Here is a tiny trained network, its code and every weight. The questions are about switching its units off for an input and a class, where a switched-off unit gives its printed mean instead of its output.

import numpy as np


def w(rows, s, z=0):
    codes = np.array(rows[::2]) - 128.0
    scale = np.full(codes.shape[1], s)
    scale[-1] = z or s
    return codes * scale


def norm(h):
    return h / np.sqrt((h * h).mean(-1, keepdims=True) + 1e-5)


def f(y):
    return y / 2 * (1 + np.tanh(0.7978845608 * (y + 0.044715 * y**3)))


def log_softmax(a):
    a = a - a.max(-1, keepdims=True)
    return a - np.log(np.exp(a).sum(-1, keepdims=True))


def net(x, mask):
    res = np.array(x, float).reshape(1, 8) / 4 @ E
    u = 0
    for l in range(3):
        y = f(norm(res) @ A[l][:, :-1].T + A[l][:, -1])
        res = res + np.where(mask[u : u + 10], y, B[l][:, -1]) @ B[l][:, :-1]
        u += 10
    return log_softmax(norm(res)[-1] @ U[:, :-1].T + U[:, -1])


A, B = {}, {}
E = w([
[128,128,128],'x0',
[168,216,175],'x1',
[246,59,204],'x2',
[129,127,127],'x3',
[132,130,131],'x4',
[129,128,126],'x5',
[128,126,128],'x6',
[59,127,216],'x7',
],0.013)
A[0] = w([
[176,148,80,23],'0.n0',
[202,179,46,14],'0.n1',
[218,103,141,70],'0.n2',
[183,249,145,4],'0.n3',
[173,221,156,53],'0.n4',
[154,98,206,139],'0.n5',
[187,133,57,38],'0.n6',
[132,156,89,75],'0.n7',
[86,190,79,52],'0.n8',
[130,72,64,74],'0.n9',
],0.018,0.0039)
B[0] = w([
[121,150,186,161],'0.n0',
[88,152,200,219],'0.n1',
[137,181,75,247],'0.n2',
[68,5,77,223],'0.n3',
[95,23,109,210],'0.n4',
[123,181,98,253],'0.n5',
[68,150,232,204],'0.n6',
[119,148,121,150],'0.n7',
[156,200,59,235],'0.n8',
[77,68,141,214],'0.n9',
],0.016,0.0054)
A[1] = w([
[252,93,171,255],'1.n0',
[157,55,147,125],'1.n1',
[125,113,101,82],'1.n2',
[183,170,60,93],'1.n3',
[109,160,205,83],'1.n4',
[104,136,186,115],'1.n5',
[137,158,145,4],'1.n6',
[73,181,146,219],'1.n7',
[153,143,82,43],'1.n8',
[159,84,177,103],'1.n9',
],0.019,0.0064)
B[1] = w([
[16,225,80,194],'1.n0',
[34,77,82,167],'1.n1',
[150,122,150,130],'1.n2',
[214,131,90,169],'1.n3',
[150,152,178,171],'1.n4',
[139,133,213,164],'1.n5',
[101,122,130,119],'1.n6',
[213,125,202,254],'1.n7',
[174,136,123,131],'1.n8',
[9,127,158,144],'1.n9',
],0.011,0.0098)
A[2] = w([
[153,105,134,3],'2.n0',
[133,124,209,155],'2.n1',
[50,20,142,134],'2.n2',
[158,56,136,99],'2.n3',
[188,207,87,118],'2.n4',
[126,14,69,106],'2.n5',
[160,73,146,80],'2.n6',
[128,127,126,61],'2.n7',
[139,9,102,127],'2.n8',
[142,135,102,36],'2.n9',
],0.014,0.0052)
B[2] = w([
[61,161,165,107],'2.n0',
[203,103,252,202],'2.n1',
[219,52,138,254],'2.n2',
[166,123,14,132],'2.n3',
[254,124,28,202],'2.n4',
[243,58,95,205],'2.n5',
[85,158,70,122],'2.n6',
[99,154,100,110],'2.n7',
[241,66,38,189],'2.n8',
[178,184,87,113],'2.n9',
],0.0056,0.0072)
U = w([
[96,246,48,127],'0',
[74,7,107,71],'1',
[168,124,136,254],'2',
[120,154,235,59],'3',
],0.014,0.0068)

Each question gives the input, the list of numbers given to net, and the class t.
The units are the neurons (one row each of A and B). Each row of codes is followed by its name. A weight is (code - 128) times the scale printed after its matrix; where a second scale follows, it is the last column's (A, B and U).
mask holds one flag per neuron, layer by layer. A switched-off neuron (its flag False) gives its mean, the last column of its row in B, instead of its output. The means were averaged over made-up inputs and are rounded, as every weight is.
A unit's drop is (log p(t) with every unit on - log p(t) with that unit switched off) / (log p(t) with every unit on - log p(t) with every unit switched off).
The circuit of an input: a set's keep is (log p(t) with only the set's units on - log p(t) with every unit switched off) / (log p(t) with every unit on - log p(t) with every unit switched off). Starting from the 12 units with the biggest drops (on a tie, the unit counted first), units are removed one at a time, each time the one whose removal leaves the highest keep (on an exact tie, the one counted first), for as long as the keep stays at least 0.8.
units of the circuit, in order: the units of the circuit, biggest drop first
top k neurons: the k neurons with the biggest drops, biggest first
top k neurons in layer l: the k neurons of layer l with the biggest drops, biggest first
drop when u is switched off: that unit's drop, to one decimal
input [1,-5,2,-8,5,7,-5,-7], class 3: top neuron : 0.n6
input [0,-5,-1,4,-3,3,-1,-8], class 3: units of the circuit, in order : 0.n6; 0.n1
input [4,6,6,8,6,-6,-1,3], class 0: units of the circuit, in order : 1.n0; 0.n6
input [5,4,5,0,-3,6,5,-5], class 0: top 2 neurons in layer 2 : 2.n2; 2.n5
input [-2,-6,5,-3,3,6,-7,7], class 3: top 2 neurons in layer 1 : 1.n5; 1.n4
input [6,7,-6,2,2,-4,-3,-8], class 3: top 3 neurons in layer 0 : 0.n1; 0.n6; 0.n0
input [-3,8,-1,-2,3,2,7,-5], class 1: top 2 neurons in layer 0 : 0.n3; 0.n4
input [7,1,-7,7,0,8,4,-8], class 3: top 4 neurons : 0.n1; 0.n6; 1.n7; 0.n2
input [-8,2,-3,5,6,-6,0,4], class 2: units of the circuit, in order : 0.n6; 0.n1; 1.n0
input [-7,8,0,5,-5,-1,-4,7], class 1: units of the circuit, in order : 0.n3; 0.n4
input [2,8,2,-3,-4,-5,-6,-8], class 1: top 2 neurons : 0.n3; 0.n4
input [-3,-7,8,8,-7,0,-8,-3], class 0: units of the circuit, in order : 1.n0; 0.n3
input [0,-3,0,0,-1,-8,-8,4], class 3: top 3 neurons in layer 0 : 0.n3; 0.n4; 0.n9
input [7,8,4,6,-2,8,5,0], class 1: units of the circuit, in order : 0.n3
input [3,5,7,-6,-6,4,8,-4], class 0: top 2 neurons : 1.n0; 0.n2
input [3,-7,-3,4,8,2,-4,8], class 2: top 3 neurons : 0.n3; 1.n0; 0.n4
input [-3,-6,4,-6,4,6,5,-8], class 3: top 2 neurons in layer 0 : 0.n6; 0.n3
input [5,7,-5,3,3,8,-7,-5], class 1: top 2 neurons in layer 0 : 0.n3; 0.n4
input [8,1,4,-6,4,8,8,-3], class 0: top 2 neurons : 0.n2; 0.n9
input [-4,-5,5,-5,4,-4,-2,7], class 3: top neuron in layer 0 : 0.n3
input [5,0,8,7,-1,2,-6,-8], class 0: drop when 1.n0 is switched off : 0.5
input [-5,6,-5,-5,3,4,-4,-5], class 1: drop when 0.n3 is switched off : 0.9
input [-3,1,-4,0,-7,5,7,0], class 2: drop when 0.n5 is switched off : 0.1
input [5,8,-1,-1,-6,7,2,-4], class 1: drop when 0.n3 is switched off : 0.5
